Below are the code and all the weights of a small trained network. Each question names an input and a target symbol and asks about switching units off, where a switched-off unit gives its printed mean instead of its output.

import numpy as np


def w(rows, s, z=0):
    codes = np.array(rows[::2]) - 128.0
    scale = np.full(codes.shape[1], s)
    scale[-1] = z or s
    return codes * scale


def f(y):
    return y / 2 * (1 + np.tanh(0.7978845608 * (y + 0.044715 * y**3)))


def softmax(a):
    e = np.exp(a - a.max(-1, keepdims=True))
    return e / e.sum(-1, keepdims=True)


def log_softmax(a):
    a = a - a.max(-1, keepdims=True)
    return a - np.log(np.exp(a).sum(-1, keepdims=True))


def net(x, mask):
    ids = ['ΓΛΞαβεζηθμπτφψω'.index(c) for c in x.split()]
    T = len(ids)
    res = E[ids] + P[:T]
    r = res
    for j in range(2):
        rows = slice(2 * j, 2 * j + 2)
        q, k, v = (r @ M[0][rows].T for M in (Q, K, V))
        z = softmax(np.where(np.tri(T) > 0, q @ k.T / 2**0.5, -1e9)) @ v
        o = O[0][rows]
        res = res + np.where(mask[j], z, o[:, -1]) @ o[:, :-1]
    y = f(res @ A[0][:, :-1].T + A[0][:, -1])
    res = res + np.where(mask[2:10], y, B[0][:, -1]) @ B[0][:, :-1]
    return log_softmax(res[-1] @ U[:, :-1].T + U[:, -1])


Q, K, V, O, A, B = {}, {}, {}, {}, {}, {}
E = w([
[100,120,134],'Γ',
[147,30,131],'Λ',
[114,176,170],'Ξ',
[120,175,152],'α',
[160,161,133],'β',
[131,141,140],'ε',
[235,58,121],'ζ',
[124,105,116],'η',
[77,70,107],'θ',
[63,133,154],'μ',
[242,148,173],'π',
[117,138,133],'τ',
[108,154,144],'φ',
[144,6,101],'ψ',
[70,192,180],'ω',
],0.015)
P = w([
[92,145,67],'0',
[131,79,169],'1',
[118,113,187],'2',
[188,150,65],'3',
[132,60,172],'4',
[129,154,179],'5',
[205,155,63],'6',
[152,3,157],'7',
],0.012)
Q[0] = w([
[165,57,164],'H0',
[182,70,72],'H0',
[154,15,207],'H1',
[93,79,243],'H1',
],0.011)
K[0] = w([
[134,70,82],'H0',
[158,73,133],'H0',
[55,158,2],'H1',
[3,166,121],'H1',
],0.011)
V[0] = w([
[131,106,102],'H0',
[182,90,83],'H0',
[138,7,85],'H1',
[49,122,125],'H1',
],0.016)
O[0] = w([
[122,161,110,171],'H0',
[69,175,134,210],'H0',
[147,117,36,253],'H1',
[205,4,141,211],'H1',
],0.014,0.0042)
A[0] = w([
[99,211,105,76],'N0',
[94,20,205,102],'N1',
[94,161,15,118],'N2',
[74,1,41,254],'N3',
[40,207,24,123],'N4',
[188,131,218,74],'N5',
[217,167,59,141],'N6',
[150,157,248,131],'N7',
],0.0071,0.0058)
B[0] = w([
[159,17,202,157],'N0',
[135,147,164,202],'N1',
[95,122,159,191],'N2',
[167,186,116,251],'N3',
[133,151,208,204],'N4',
[89,90,139,156],'N5',
[2,63,95,169],'N6',
[33,28,82,162],'N7',
],0.0074,0.014)
U = w([
[154,138,168,124],'Γ',
[39,110,84,108],'Λ',
[61,91,128,3],'Ξ',
[75,88,149,11],'α',
[1,143,134,84],'β',
[144,202,222,143],'ε',
[99,145,147,225],'ζ',
[133,143,147,114],'η',
[204,115,119,158],'θ',
[197,130,208,84],'μ',
[85,79,91,168],'π',
[139,134,169,181],'τ',
[121,120,174,100],'φ',
[66,127,94,237],'ψ',
[90,65,172,17],'ω',
],0.0083,0.004)

Each question gives the input, a string of symbols that net reads in full, and the target symbol t.
The units are the heads (2 rows each of Q, K, V and O) and the neurons (one row each of A and B). Each row of codes is followed by its name. A weight is (code - 128) times the scale printed after its matrix; where a second scale follows, it is the last column's (O, A, B and U).
mask holds one flag per unit, heads first, then neurons. A switched-off unit (its flag False) gives its mean, the last column of its rows in O or B, instead of its output. The means were averaged over made-up inputs and are rounded, as every weight is.
A unit's drop is (log p(t) with every unit on - log p(t) with that unit switched off) / (log p(t) with every unit on - log p(t) with every unit switched off).
The circuit of an input: a set's keep is (log p(t) with only the set's units on - log p(t) with every unit switched off) / (log p(t) with every unit on - log p(t) with every unit switched off). Starting from all 10 units, units are removed one at a time, each time the one whose removal leaves the highest keep (on an exact tie, the one counted first), for as long as the keep stays at least 0.8.
units of the circuit, in order: the units of the circuit, biggest drop first
unit that matters most: the unit with the biggest drop
k most important neurons: the k neurons with the biggest drops, biggest first
which heads matter: for each layer, one digit per head in row order, 1 if its drop is at least 0.15 and else 0, layers parted by /
drop of u: that unit's drop, to one decimal
input β ψ τ μ ζ μ ω, target β: unit that matters most => H1
input ω β θ ζ μ ω α, target β: which heads matter => 01
input θ Ξ π τ, target ε: 2 most important neurons => N4, N6
input θ ψ τ θ ε, target θ: units of the circuit, in order => H1, N3
input β φ ε Λ ζ ζ τ, target β: units of the circuit, in order => H1, N6, N4
input η θ π φ ε ω, target ω: 3 most important neurons => N7, N3, N5
input ω θ ε μ ζ, target ω: units of the circuit, in order => H1, N7
input Γ Γ η ζ, target β: units of the circuit, in order => H1, H0
input ω Ξ β ζ μ θ Ξ, target β: 3 most important neurons => N6, N3, N2
input θ π ω π μ π α, target ε: which heads matter => 01
input θ ζ β μ, target β: 2 most important neurons => N6, N2
input Ξ ω μ, target ω: which heads matter => 11
input τ ζ π Γ π μ Γ, target ε: 3 most important neurons => N4, N7, N0
input ζ ψ Λ ζ τ θ ω, target β: unit that matters most => H1
input η ψ ω π ω β Ξ, target ε: units of the circuit, in order => H1, N4
input ω ε ω θ θ, target ω: 2 most important neurons => N7, N5
input τ ω π μ, target ε: units of the circuit, in order => H1, N4
input θ ε τ Λ ζ ω ζ τ, target θ: 2 most important neurons => N3, N7
input ε ω Ξ, target ω: units of the circuit, in order => H1, N7, H0
input θ α ζ, target θ: units of the circuit, in order => H1
input ψ π ε τ θ θ τ, target ε: 2 most important neurons => N4, N7
input ω ε π φ, target ε: 2 most important neurons => N4, N6
input ω η ζ φ θ α ζ φ, target ω: drop of N5 => 0.1
input η Ξ η ω θ π θ, target ε: drop of N4 => 0.2
input θ ω Γ, target θ: drop of N1 => 0.0
